Each row is followed by its class number.
[-308  239  300  120 -265   18 -256 -127   17   57  -25    9  -23  316
  -66  337   66  -23 -219  138   -9  232  187 -392  139  262   19  -69
  -86  -41  -46  -23  281   44  462 -373 -336  -28  -30  396  157 -129]
8
[  31   97  410  210   63  359  -46   27  -63 -115   57  -13 -168   -3
 -173  246  -41   34   32  177 -201  466  284   27  158  -57  -78 -102
   98  -92   28 -145  240 -106  119 -212 -173 -420 -133  165  -77 -213]
0
[   4   84 -436 -193   -5   63  121  -36  139 -103  -12   -9   19  234
  120  104    0  -18  -65   56 -328 -237 -217  -20   79   67   98   35
 -106  380   88 -122   32 -102   17 -116   21 -117  -82  198   57   13]
6
[  18  228  139  169   73 -153  -32 -101  101  -73  -25 -100  257  -83
  302  309   -8   56  -57 -274 -112   38 -135 -203  -26  150  216 -131
 -118  -72   20 -130 -302    2    6 -169   32   58 -115  138  172   29]
10
[ -18  -68  151   34   30   -4   62 -188   91  -44  215 -326 -273    4
  -33   92 -268 -154 -124    2    1  155  152  303 -130  -83   98 -563
 -201  -31   61  199 -155  183 -183   85  -57  -19 -139 -169  -19 -403]
5
[ -96   30 -169  -84   44 -204 -209 -112  -78   90 -105    0  -24 -107
 -123  -15   45 -154   -4   57   18  -79   46 -200  -94  132 -126 -221
  -59  -70  -94  249    7  184  139 -305  -75  194  160 -181   77  -63]
9
[  57   69  -20 -185   41 -239 -402  -59  109 -201  151 -535 -227   81
 -138 -211  181   47  -46 -234   93   98   39 -348  118  115   68  192
    7  -13 -232  113  398   61  133  -73  -21   90  169 -515   31 -330]
4
[  64  -63 -248 -484   16 -462  -66   35  -18   53   95 -262  -63    4
 -173 -341   94   13  -64   84  223 -222 -213  578 -212  112 -114 -179
 -260  111  118   94  123  246 -148  437  -17  120  -40 -101  113  146]
1
[  55  238 -230 -112   56  510   32   24  313  -46 -332   62 -181  207
  109  423  -42  116  175  -82 -119  -81  -90 -315 -170  -20   49   41
   56   32  -24  -97 -511 -102 -183 -184 -436  154   59  485 -175  -30]
5
[ 110 -299  297 -219  -18 -494  -31  -97   12   60  108 -193  -80  -28
   84 -211   20 -199  -25 -275  144 -132 -170  -97  162 -103    7   40
 -194   21  -79  261  402  120  149  127  430  262    1  -95    3 -132]
2
[ 170  137 -374  105   14  -48  -14   66  -63  150   32  104   30   65
  -58  -46   69  -96  -13   51  -26 -106  -55  154  156 -335  102 -134
   48   29  -50  -74 -355  -28 -221   60   -3   44   -4  -59    7  -67]
9
[-219 -299 -147 -154  170  -31  258   59   15  230  113   56  125  -62
  -33 -357 -212  -78  165  120 -102  -53   27 -222  -42  305  -91    5
  160    9 -166  228 -275  -70 -112  -30   57  299  276 -306  -90  -11]
2
[ -52  182   52    6    9 -140 -274  -50  162 -160   51  -39  -59  239
  -98  241  -73   53   57 -108 -336  -67 -109 -303   11   92  -23   21
 -160   88  -13  -11   24  152  112 -352  -69   69 -150  154  159   53]
5
[  66  -24  -42   -8 -175 -427 -126   74   76  -62  127 -376 -191   17
 -121 -146  173  -14   66  -98  250 -225 -222 -607  353   19  241  409
  -57  231 -168   14  430  -39 -160  275  -87  169  272 -169  -25 -190]
6
[ -11   17 -208    5 -119   94  -97   25  153  135 -104   98   42  149
  -28  -40    7  -28    7  -65 -261 -113   40   96  119   13   76  -51
   20  103  -23  -95 -297 -342    7  272   17  -15  159 -263 -153  -30]
7
[  53   13  189 -141 -143   51 -182   14   30  -85  203 -123 -347  194
 -257  -92   75    5 -117   72   30   17  113  485   58  178 -285 -283
 -247  -26  -47   48  148  248  342  -55 -330  109  -96 -212  -10  -23]
9
[  -7  323  -49   50   95 -174   89  -75   78  -95  -91  242  197  -80
  -84   81    6   56  -58   82 -302   63 -151    5 -253 -148  215   52
  181   -3   64  -37 -287 -101   10  -62  202   69 -128   -5  189  361]
8
[ -15 -153   64   22  126   49  -92 -172   -6  213  191  -37  -92  244
   -8    7  198 -188 -313   14   56   77  173  -57  137  -25    4  -31
   84 -186  -81  279  155  268   10    9   26   -4  -33 -164    3 -288]
5
[-113  -15 -146 -117  -57 -180  -91  -81  244   33  245 -225 -292  233
  166  -11  100   28 -121 -133 -158  -25   77  143   83   72  -84  246
   23   36   44  222  193  388  -10  -54  131 -255  -56 -166   70 -314]
11
[ -74   59  -45   84 -163 -160  -11   -8 -301   -4  186 -208 -266 -273
   16  254  -53 -130  154  143 -337 -181 -100 -500  119  238   82   46
  207    6  -43 -318  179  157 -120 -490 -475 -166    6  414   50  102]
1
[ -53  136  128 -132  -76 -325  -42 -305  128   15  229 -198  -40 -205
  171   47  139   35 -203   37 -115   98   42   19   53  296  227   80
  -96  154   11   25  350  -32  476 -348   26 -163 -149  248   87   73]
7
[-271  -25   48 -189  280  283   76 -110  -48  181  -70 -210   -6  323
 -123 -150   87  -70 -263   97  701  -80   77 -304    4  119   63  -98
  -42  -44 -209  513   14   72 -144  202  -86  313  246   94   24 -244]
10
[ 108  163   17 -159 -197 -327 -250   65   42   49  206 -146 -212   47
 -186 -308  121   35  -36   -5  -62 -190 -181  312  201 -246  -14  126
  -88  -23   79  185  310   97  -49  547   26    9   55  -22   82 -130]
1
[ -97  323   29   49  -51 -105  -26  -42  283  -38  142 -372 -259   58
  255  179  -24 -124   22  -95 -203 -291    9  -97   23  274   82  214
 -101  104  178 -248   48  223  230 -217 -263 -103   42  364 -184 -154]
1
[ 109  198  -87 -204 -117  506  -60  134  -88  -96 -164   97 -135  -44
  215   52   12   16  215   36 -316    5  -68   89  103 -243 -240  -85
 -116  156   85   -3   10 -206 -108 -213 -493   32  102  166   13  -52]
7
[ -70  -54  149  -13  256   -3  199 -168  -12  138  209  113  323   -6
   34   74   24 -243   86  -12 -192   64 -125 -144  222  207  -40 -167
  -96  -84   -1   13 -208  -34  164 -251 -158   88 -117   -1  101  -48]
10
[-135 -163  104 -239  305 -575  267 -112  -80  189  -15  147  204  -98
  -64   81  105  -52  -80  113  479 -194   59 -576 -111  -54  127  282
  195   43 -196  181  137   -5  105 -194  696   53   59    5  -17  297]
9
[ 239 -294  147  -93 -148  139  237  227    7  -89 -245  285  192  -35
  168 -102  146   68  -19  -23  113  104  -12  355   25 -246   18  150
  -50  119 -103  -89  238 -345   10  538  155   57  168  188 -127  -19]
11
[ 160  -79  286    7 -184 -144 -320  147  242  -32  160 -375 -294  237
  111  -81   73 -154  -11 -169  -92 -119   35  148  243   42 -154  137
 -207   48   47  -16  540  217   26  235 -256  166   88 -284 -120 -228]
9
[ -47   50 -416  125  -65  285    1   22   49   18  -92  174  -55  166
   84   20  145   73  -53  107   61  -85  124  308   88 -164  -85  241
  191    8  -19  268  121  148 -193   72  202 -177  -99  188  -28 -204]
8
[-161 -130   42  -98  174 -454  -95 -131   20  118  300 -284  -29  -83
 -361  -70  -76 -169   11   84   13  -80  -46 -463 -106  395  142 -111
  -11  108 -134    4 -175   32  171 -411   99  113   93  -61 -101  212]
3
[  56 -189  -68 -251    6  214   37  -57 -231   55    1  -36   24 -240
  132   11  110  185  238 -133   77   99 -171  105  -67    1 -254  112
  120   35  -37  406   28 -118   -7   74  320  -90 -150  -80   19   76]
5
[ 174 -207  454   85  -98  -58 -281   60  131 -151   65  121  145   88
 -145 -136 -106  -93   22  -30  -15 -139  -56  128  -66 -105 -106 -317
 -255   47  -53  260  105  -25 -107  166  133  467  107 -314 -299  -52]
10
[-126    2   73 -158  -62  141 -134   48 -277  -26  164   46  -33   87
 -145   60  -34  -20  232    7 -475  227   49 -341  103   81  -79  142
  160 -198 -155   27  -33  -81  301 -171  123 -103  -40 -132   13   82]
1
[ -92   64 -276 -142  125 -378  268 -249    8  -25   20 -131  -70 -539
  -26  120 -113  -73   61  115   82  -98  -79   33 -293 -151  148   -3
   -6  136  212  -63  -41 -175   -5 -109  205 -254  -71  277  156  190]
2
[ 123   88   89 -188   77  -40   78  147  188   47  -50 -197 -277 -138
 -220 -235  -71   -3  179   41 -204  -76 -208 -405  134 -119 -107  178
 -186  -85   82  -32 -137 -272 -561  439  -68 -141  170   95 -249 -126]
11
[-165   29 -114   50  -47   60 -159 -505 -308  188  204  -24  169 -102
   60  -49  145   44 -281  -14  153  102  -42 -239  133  240   60   54
  -24 -158  -99   87  411  -38  361 -143  257  -53 -231 -512  168  226]
8
[ -66  294  -81  -57 -305  168 -244  -50 -316 -160   80  -34  190  107
 -320 -156  200  -32   61   20  -54  273 -209 -119  103  -53   12  -84
   81 -256 -159  -66    5 -300  156    9   17  129  -16 -232   31   29]
2
[ -99 -211   80  -96  -17  -79   10  -66  129  131  105  -73 -173  227
  186   23 -150  155   32  -97  -58  138  115  208   83  245  168  137
  -56   79 -112  -19  166  170  196  211  -98  128 -103  158   83   13]
9
[  -2  -42  162   55  112  -38 -235  158   83 -168   66  121  162  190
  -66  157   55    6  109  -59 -350  120   13 -464  210  153   63   45
  149  -71  -60  -97  -32  -35   57 -433 -168  227   87   50   96   86]
3
[ -62  -83  132   82 -228  148  -25  -78 -279  191  168  183  177 -189
 -305   28    5   57  -84  373   50  201  289  411 -131  101 -133 -263
  139 -251  -38  136 -163 -154  383   35  -36 -336  -61  206   29  145]
3
[-178   -6  159  210   38  222  181  -39 -103  -20 -118  144  -67  193
  271  203  -82   81  302   21 -112  -63  280 -228  -44  241 -138  125
   79  -37  -24  156  -22  128    1 -185   62  249   69  299 -396 -126]
4
[ 141  307 -315   69 -442 -198 -187  208  -57 -259   90 -302 -185   42
   58  -89  164  101   88 -113 -295 -125    6  473   29    3  -74  136
 -132   66  -73 -117  157   72   42   74  146 -184  -20   17  -30   15]
5
[ 193 -317   -3 -103  -38  -52   24   24 -178  -21  -67 -197  -72 -489
   11 -261   24  -26  143  -90  244 -199 -232 -139   18  -80  -83  176
  104  -39  -65  171  198  122 -280  182  180   72  147 -297   -1  -77]
3
[ 116 -115  286 -268   31 -447  -46 -157  297 -182 -172 -333 -110 -172
  507  201 -217 -100  -56 -338 -229    9  -36   19 -124  112    4 -167
 -269   43  185  -47  124  -36  143   -6  247   95  -97  -75   54 -137]
2
[ 227  339  274 -121 -389  -15  -21   67  181 -253 -116  -48  -62   52
  292   -1 -126  -81  207 -243 -498  -60 -131    6  144 -279   73   93
 -385  -69  -28 -290  -54 -189  124  176  -13  108  -16   84 -207 -178]
3
[ -66  -14  336 -175  -97  202   69   10 -217  109    2  101   39   16
   42  153 -105  118  235   67  -63    5  -53 -359   43   70   73   77
   34  -12 -118   18  213  -40   13  -29  -80  -44   -8  157 -132  233]
6
[-139  223  195   23   93   15 -147  -29  -64   71   49   14   67   31
   -1 -112   46  -93   35  -71    8 -114 -175 -661  335  226  -38   80
  -87 -164   19  216   21 -112  114 -163   54  108  -38  103 -171   32]
6
[  25 -218  -64 -139 -120   43 -164   86 -415  117   84   53   64 -286
 -183 -165   48  -31   90  181  133  -88 -165   77   44  -32 -214   81
   62   75  -15  162  365   -7  110  105  136    7 -127 -215   87  318]
11
[ 219   79  249 -118 -183   61   29  193  329 -182  -78  -53  -50  -75
  229  240 -102  -61  346  -84 -470 -234 -117  176   53   64 -254   94
 -149   80   97 -149 -424   38   79  -34 -270  298  -26 -148  -50  -73]
0
[ -52 -140 -121 -105  -74  408 -116 -159   59 -120   24   69   41  249
  101   31   71   -1 -163  -40 -223  138  -34  195  -40  107  114   18
  243  130 -162  -26  159 -110  233  -57 -273  113   83 -228  100  -41]
3
[ -46  -10  -62    7 -285  193   12  206 -232  211 -105  149   66   59
  142   24   -5  -19  155   -5  185 -295 -131 -167  181  200  -56   36
   83 -138 -256   10  -25  219  -48  -57 -304  143  107  413 -106   59]
0
[ -10 -208  382 -191   42 -511 -109 -148  177  -18    7 -465 -195  -92
  150 -207  170  -60  -69    5  279   69   85 -123  328  358  -61  475
 -213   38   97  267  719   65  198  345  183  -73   96   21    9 -242]
2
[-188    4 -151  -39 -276  223 -286   15 -342   23   29  156 -275  215
  -76  -43  101   18 -172  152  -10  -17  195 -160  339  135 -167  -46
   92  -97 -120  130  251   91  436 -212 -196  -12   73  149   42 -192]
4
[   4  -35  223  185  115 -156  224    4  -96  132   89   24   55  -49
  -47 -271  -33  -50   63   21  245   66    5  163 -187   99 -158  -90
  -29 -103  -67  314  -42  255  -92  167  249  215  103 -447 -238   63]
5
[  10 -230  250   26   51  255   47   -4  -13  271  165  139   52   57
 -320  -46  -31 -125  -66  199   20  153  242  359  202   75 -118 -255
  112 -169  -87  -27   67   -4  365  -90   65 -127  -42  -88 -119  -61]
2
[  44   79 -279 -367  150  -54 -205   -7 -272   20   29   -8 -136  -79
   24 -123  127  -74  -49 -107 -119  115 -159  155 -157 -157 -231 -274
   70  -35 -200  272 -272   18   57  -86 -104  471   10 -555  254   59]
4
[  26   14 -221   -9  160  -88  345  -17  152   39  132  -72 -215   34
  123 -154  -32   12 -146  -16  108 -241   55  630 -155   23  -58 -254
 -129   88   93   67  -97  279 -148  270  -19  145   33  -53 -124 -179]
11
[ -25 -131   18  199   20 -449  -68   21  275  -34  182 -122  104   40
   83 -129 -165  -88 -137   43 -159    3   31  -98   28  226   50   78
   22  -22  121  -94  228   66   41 -228  191   49    1  191  -10  -22]
6
[ -69  162  454   92 -406  -83 -197 -189  -14 -161  178 -355 -283    3
  154  151 -129  -28  129 -127 -324  -56   86  -90  129  124  191   84
 -166  -10   12  -91  302  -73  143   12 -105 -282  -35  271 -239  -83]
11
[ -17  198 -115  -25   73  -91  -38   -6    4  -15    6 -335  -30 -141
  -25   38  -51   59  266 -130  178 -365 -196 -151 -138  230  149   -8
 -134  136  -32    7  -37  273 -138  -23 -120  309  -59  113  -94   86]
7
[-134 -191  149 -346  115   78   22 -198 -118  208  211 -223   49 -112
  226   61  165  -15  -38 -119  362 -130 -109  -67  151  374 -211  -20
 -213   28   19  311  587  303  320   85  -28   13  -19 -271   44 -182]
11
[  -7   -4 -364  -59  -86   88  105  109  -58  111  121  -10    4 -225
   21  -86    1  -63  120  133 -145 -317 -130  174   79   71  -93  -20
  213  190  -64   30 -210 -152  -78 -155 -119    8  189   21  -10  104]
7
[-212  -55  -54   13  -72  405  218  -90 -115  242   11  -74  -60 -130
  -85   75 -118  -17  259  -83 -424  -64 -121 -798  222  149  124  198
   58  -78  -20  -44 -327 -373 -193  -61  167 -267  -41   20  -88  116]
9
[   2 -299  418  242  -90  207  287  170  168  200  -13  265   51   28
  122 -238 -200 -219  -27  195   40  -72   52  148  475   95 -143   50
   31  -23   89   24  239 -142   84  111  -92  152   98  199 -201 -101]
4
[  22 -207  215  -16  393 -242  225  -32  -39  138  -36 -142  161   70
 -187   65 -130 -153  -76  116  314  -16    0 -169 -132  107  269 -101
 -194   37 -171 -188 -139   81 -352  168   83   24   63  -18   32  365]
2
[  18  -64  220 -142 -173    8 -328  262  -44 -152  -85   30 -139  273
  -20  -33  -15  123  101 -194   66  -88  122  -25   49 -108 -222  -87
  -38   -8 -115  132   82   35   43   41  -80  268 -100  146  -98 -229]
10
[ -17  -11 -216  104 -143  227 -136  174  126 -197  -23   24 -133  214
   89 -129  -29 -168  121  -26 -444  -45  -91   -2  464   89 -139  161
  195  -19  112  -32   29  -69  109 -190  -78  111  119  100  -31 -310]
1
[ -32 -251  124  -95 -185  224   94 -160  192  -76  -11 -124 -279 -181
 -125  167 -302   49 -164  119  101   98  219  344 -143   54  -53 -536
  -16   95  118  -23 -272 -273  236  -45 -447 -155   -2  135  146 -301]
0
[ -73  148  263  -55 -109 -119  -41  -37   -2  -63   61 -265 -203  135
  246  114 -166   56  155   63 -348  142   96 -124  -60   64   94  135
  -66  153   52   56  268  207   21 -156  -27  134   -8   70   24   -8]
9
[ 108 -299  269  181 -101  268  207   35   17   -8   14  434  347   82
  100   49 -182 -139  106   22 -176  -69   44  -26  176  -56   70  -78
  -82   46 -118  -95  -72 -193  162 -102  124  342 -177 -182 -177  170]
3
[  71 -153  315  -89   20  237   28  146   75  -55  -17  108  -94  -95
 -134  -72  -20   91   18  139  127  133  137  899 -128  -71 -233 -128
   -3   95   11   72   33  193  -32  173   23 -111 -107 -370  -17  106]
8
[-202  200   21  192 -373  201   21  137  125   33  190  -97 -201  414
 -235  128   95 -110 -136  139 -335   33  -71 -358  366  225  278  188
   57    3  -32 -188   79   -4   65  161 -299    8   44  -54   29  -17]
1
[ 145  -68   16  -10 -480 -632 -189  146 -175  -35  252 -504 -369 -278
   29 -178  -95  -18  215 -132 -108 -190  -35  126  114  -48  186  109
  -36    7  -63 -119  204  110 -101  328  -63 -207  156  278  -59 -118]
11
[ -52   10 -150   72  329 -276  -87 -152  299   51   -2   23  149  328
   83  -11  162   28 -133 -189  165   62  113 -255  100   69   92  231
   24  -46  -32  -19   13  164   92 -257  318  144  -71   31  -22 -270]
1
[ 168  276   73  -82 -109 -364    2   66  313 -212   32 -284 -336   13
  -48  -38  -95 -164  -74   26 -170   58   58  233 -130 -161 -103 -272
 -289  -73  152 -104 -142   35 -240  239 -365    5   69 -378  -40 -238]
7
[ -39   -3   61  -29 -159   77 -307   46   51 -173  102 -133 -459   64
 -329   66   24   68  122   79 -227  206  181  237  112  -33 -193  -86
  -15  122    8  -36  159    2  273 -242 -168  -42  113   63  -12 -221]
3
[  -4  -25 -159 -254  -43  222  207   51  144   29  -82 -240 -245  136
  144  -33  -71  153  218 -169 -227  -13  -26  159 -176  124 -176  121
   59   67   98  133 -160  -38   21  284    4 -142  146  -23  -96 -146]
9
[-102  263  -91  195   23  466  143 -172   57  101   30   61  -70   71
  -36  191  156   81 -318  118    6  158  278  145 -137  184   96  -75
   60 -108 -117 -214 -269  -73  247  -88 -490   15 -128 -176   87   85]
1
[ -80 -182  350  -95    1 -678 -248 -304  171  -93  469 -486 -313  -43
   47 -202 -160  -82  -40  -50 -137  -11   35   74   60  474  -54  -79
 -217   -2   54  278  543  396  199 -179 -101  210  -69 -223   58 -118]
4
[ -58  -10  -49  -11  109  279  209 -108 -260  242   10  334  182  -98
   -8  414  -19 -100   93  116   -4 -127  -78  151 -373 -152   25  -90
  156  -11  -39  -68 -431  250   33 -254  167  -37 -166  -67   -3  488]
1
[  41   84 -125  -35 -159 -428    9  102  352 -103  192 -292  -11 -257
   -8   46  -65  -11   61  -84 -204 -251 -156  563 -210   96   78 -151
  -93  398  155 -173 -246  -26   32  -67   47 -105   10  -91   69  115]
5
[-164 -131 -152 -391   -6  233  281  233 -112  167   34  128   94  128
 -165  -47  -79   -8  216  190  216 -386  -52  140 -295  -29 -166  -97
  -31  185   71  333   -8  156 -123  105  249   16   13  156 -231  253]
7
[ 144 -376   80   -9  172  100   -4 -198 -156  218  127  131   44  137
  -80 -105  162  -66 -132    8  145    1 -108 -222   15  -51  120  127
  -43  -14 -152  208  221   94 -162  276   34  283  -77 -167  -78  174]
0
[ -44  122    7 -275  -54  204   57  -77   56 -102 -166  226  111  250
   42   50  268  191 -155  128  151   22 -174   83   21  102 -137  213
  212    4  -63  256  211   34   58  -46  -23  -34  -92   18  188  146]
9
[-140  132 -113  -91 -171  229  106 -165 -164  214  -66  135    2  312
   26   92   21 -213 -211  255 -136 -196 -199 -404  552  216  183  -80
  -26 -143   32  -49  -17 -133  -70    2 -216   17   16  -31  134  279]
1
[-134   -1 -171  103 -116 -122  122   42  -40  171  194 -135 -226  223
 -243  -64   10 -153 -114  293 -191 -128  172  -97   36  328  123  -34
  250 -116 -116 -208 -266  297 -118 -212 -351  193  216 -330   20  186]
4
[ 114    7  -69  159  106   55  584  105  165   29 -138   39 -186 -149
   77  -28 -230  -99  148  -43 -256 -139  -73 -129 -122  -36 -203   51
   13   50   99 -327  -71   37  -63 -314  166  -24   -8   79 -234   32]
3
[ 137 -148  108   20   82 -293   -6   65   99  -64   83  -37  205   42
   34 -215  -23 -194 -191   19   75    0  -52  385   27   65   56  -29
  -96    6   14 -162  333  193  128  233   41   75    3 -305   54   28]
11
[  15  128   61 -143   58  227   59  130  191   18 -115   77  -96  -28
  290  145 -292  -10  378  -71 -717 -121 -192 -234  222  191 -149  -47
 -142   53  226 -152   43  -52  -87 -165 -484   88  -13  263  -35   12]
10
[   4  320   84  331 -273   26 -419   -4  -11   94   59   -3   35  206
  325   -3  256  -15  -53  -67 -454 -172   48 -402  388  152  168  514
   73  -52  -13  165  318   80   59   91 -278   23   65   27  -22  -31]
0
[  35 -174  116   39   89 -264   95 -124  -85  221   77   66  126  -60
  -11 -191   74   10  188  -67   17 -135 -226 -392  -15  190   62  146
  -90   93 -177  331  -89   21 -236   20  129  409  -37    2 -158  242]
4
